6670	5268	7445	4273	7478	5683
3885	1840	7328	3029	3317	6138
7898	4070	8305	5120	7201	7987
yields 7898

29	-40	-34	8	15 yields 8

-592	593	789	803 yields 593

2098	4671	8613	4281	7749	4865	7772 yields 7749

619	545	444	813	465	459
842	466	441	177	437	440
440	789	450	528	412	431
yields 789

6681	3020	6566	2887	4918	3953	7780 yields 6566
---
[[ 43  38 -55 -25]
 [ -1  -3  -2  -4]
 [  1  -6  -5   0]] ==> 43

[[  3   4  15  -4  10  -5   2]
 [  9   7  24  10  24 -23 -13]
 [ -6   7  56 -22  47  15   6]] ==> 3

[[ 10  14  -6  10   6  -6]
 [-22   2  -8   3 -43  -6]
 [  7 -16   9  -5  18   9]] ==> 10

[[ -1 -30 -48  -1   8  -3 -12]
 [  8 -19 -26  37  49  30 -24]
 [-37  31  51  -4  25  26  25]] ==> -1

[[ -8  -5  -1 -10   0   1   5]
 [  9 -15 -11  28 -11  44  48]
 [  3   3   2 -14   7 -15 -15]] ==> -8

[[ 35   3  10  24]
 [ -6   5 -36 -26]
 [-43 -32  47  14]] ==> 35

[[-43  14  14   9  -5]
 [-15 -53 -18  21  -7]
 [ -8  -1 -12 -53  25]] ==> -43

[[ 13  -2  45 -16]
 [  5  18 -27  31]
 [-33   9  24   2]] ==> 13
---
array([[ 162.52,   -3.44,   49.96, -124.12],
       [ 130.90,   92.02,   46.32,   37.75],
       [ 167.50, -178.56,   48.18,   71.50]]) ⇒ -178.56

array([[ 0.8, -0.5, -1.2,  1.6,  1.8,  2.2],
       [ 0.7, -0.4, -1.2,  1.5,  1.7,  2.0]]) ⇒ -0.4

array([  57.905,   25.485,  167.437, -176.968]) ⇒ 25.485

array([[ 138.3,   81.2,   43.9,  152.4],
       [  59.4, -222.9,   58.9, -177.0],
       [ -99.2,   27.8,  148.1,  -46.6]]) ⇒ 27.8

array([ 0.04, -0.16, -0.11, -0.12,  0.11,  0.14]) ⇒ -0.16

array([ 0.05, -0.11, -0.10,  0.11,  0.05]) ⇒ -0.11
---
Input: ((-21, -11, 41, -15, 17, -21, -12), (11, -27, 35, -15, -4, -21, -12), (6, -27, 40, -12, -4, -21, -18))
Output: 6
Input: ((31, -6, 29, -2, 9, -24), (-32, -41, -42, -19, -8, -30), (-19, 17, -18, -9, 4, 3))
Output: -19
Input: ((27, 18, 49, 66), (71, 84, 70, 41), (75, 98, 50, 37))
Output: 75
Input: ((7, 7, 6, 8, 6, 8, 8), (6, 3, 6, 4, 8, 2, 1), (5, 5, 8, 8, 6, 5, 8))
Output: 5
Input: ((41, 304, 419, 200, 681, 768, 75), (553, 305, 416, 199, 685, 767, 80), (198, 330, 65, 742, 550, 85, 506))
Output: 198
Input: ((-47, -14, -27, 41), (2, -15, 5, 21), (0, -27, 5, 38))
Output: 0
Input: ((20, -37, -15, -31, -27), (-23, -18, -24, -20, -12), (-13, 31, -37, -15, -30))
Output: -13
---
[-0.165, 0.171, -0.145, 0.028] ans = 0.171
[-0.05, 0.15, -0.15, -0.10, -0.17] ans = -0.15
[95.233, -137.752, 110.085, -54.961, -143.486] ans = 110.085
[101.39, 178.76, -111.90, -147.48, 61.78] ans = -111.90
[-0.920, -0.856, 0.920, 0.580] ans = -0.856
[1.36, -1.06, 0.74, -1.34, -1.31, 0.92] ans = -1.34
[-0.55, -16.78, -6.34, 11.51, -8.29, 9.18, 13.30] ans = -8.29
[-18.94, -12.16, 16.09, 2.65, -17.18, -19.75, -20.15] ans = -17.18
---
[-32, 38, 32, -29, 23, 46, 34]: 34
[0, 7, 4, 6, 2, 1]: 1
[12, -42, 27, -33, -30]: -30
[84, 83, 83, 15, 17]: 17
[7, 5, 5, 8, 2]: 2
[8, 1, 5, 1, 6]: 6
[51, 202, 40, 124, 65]: 65
[2555, 8941, 2314, 1485, 1987]: 1987
[42, 89, 46, 64, 17, 15]: 15
---
[[3, 6, 6, 1, 9, 2, 3],
 [5, 1, 3, 8, 2, 8, 1]] -> 1

[[7, 5, 9, 5],
 [2, 6, 4, 8]] -> 8

[[574, 822, 316, 175],
 [514, 452, 478, 470]] -> 470

[[4181, 9125, 6606, 9621, 5513, 7803, 7734],
 [2267, 7306, 5795, 8720, 5254, 6192, 7595]] -> 7595

[[42, 10, 60, 61, 54],
 [80, 72, 10, 15, 50]] -> 50

[[194, 598, 135, 92, 89, 262],
 [97, -960, 60, 826, -32, -218]] -> -218

[[7545, 5281, 3394, 9733, 7101, 4709],
 [8097, 5891, 1465, 9728, 7706, 1410]] -> 1410
---
array([[-22,  27,  42, -35, -30],
       [  9,  12,  22,   1, -49],
       [-14,  -2, -28,  -2,  56]]) yields 42

array([[ 26, -14,  22,   9,   0, -25],
       [-12,  -5, -11,   0,  19,  33],
       [  9, -16, -15, -34, -15, -54]]) yields 22

array([[ 27,  13,   1,  -6, -15,  -8,  21],
       [ -9,   8, -11,   2,  42,   7,  -1],
       [ 19,  15, -10, -16, -14,  -2,  12]]) yields 1

array([[-47,   7, -13,  -6,  16],
       [ 44,   4,  -5,   1,   8],
       [-23,   5, -10, -15,  17]]) yields -13

array([[  1,  55,  23,  45],
       [ 12,  -7, -10,   8],
       [ 11,  28,  29, -35]]) yields 23

array([[ 14, -10,   1,   0,   7,  16,  -6],
       [-11,   6,  -9,   0,  -5, -13,   1],
       [-17, -49, -25,  -1,  34,  54, -44]]) yields 1

array([[-20,  -2, -15,   2,  -4, -21,  11],
       [  8, -18,   2,  22,   7, -53, -22],
       [-19,  18,  -8,  13, -24, -43,  17]]) yields -15

array([[  7, -43,  32,  38],
       [  8,  16, -26,  33],
       [ 25,  27, -35, -49]]) yields 32

array([[ 31,  19, -32, -19,  -2,  18],
       [ 26,   4,  23,  -8,  57,   9],
       [ -3, -43,  11, -34, -24,  -6]]) yields -32
---
[ 36   8  -2  -8 -13  53 -12] | 36
[-33  11   4   2 -45 -32  13] | -33
[-10   3   4 -48] | -10
[ 21 -42   2 -37] | 21
[ 7 19 28 50] | 7
[-28   5  39 -43 -47] | -28
[-16  48  31 -26 -11 -17] | -16
---
array([ 53, -46,  18,  20,  10]) >> 10

array([  0, -55,  -8, -25, -15, -27,   6]) >> -27

array([-49, -45,  25,  27,  34,  -9]) >> -45

array([-19, -47, -31, -21,  15, -45,  22]) >> -45

array([[-35,  11,  50,  -7],
       [ -3,   2,  -8,  -5]]) >> -8

array([  6,  48, -39, -44,  44, -31]) >> -39
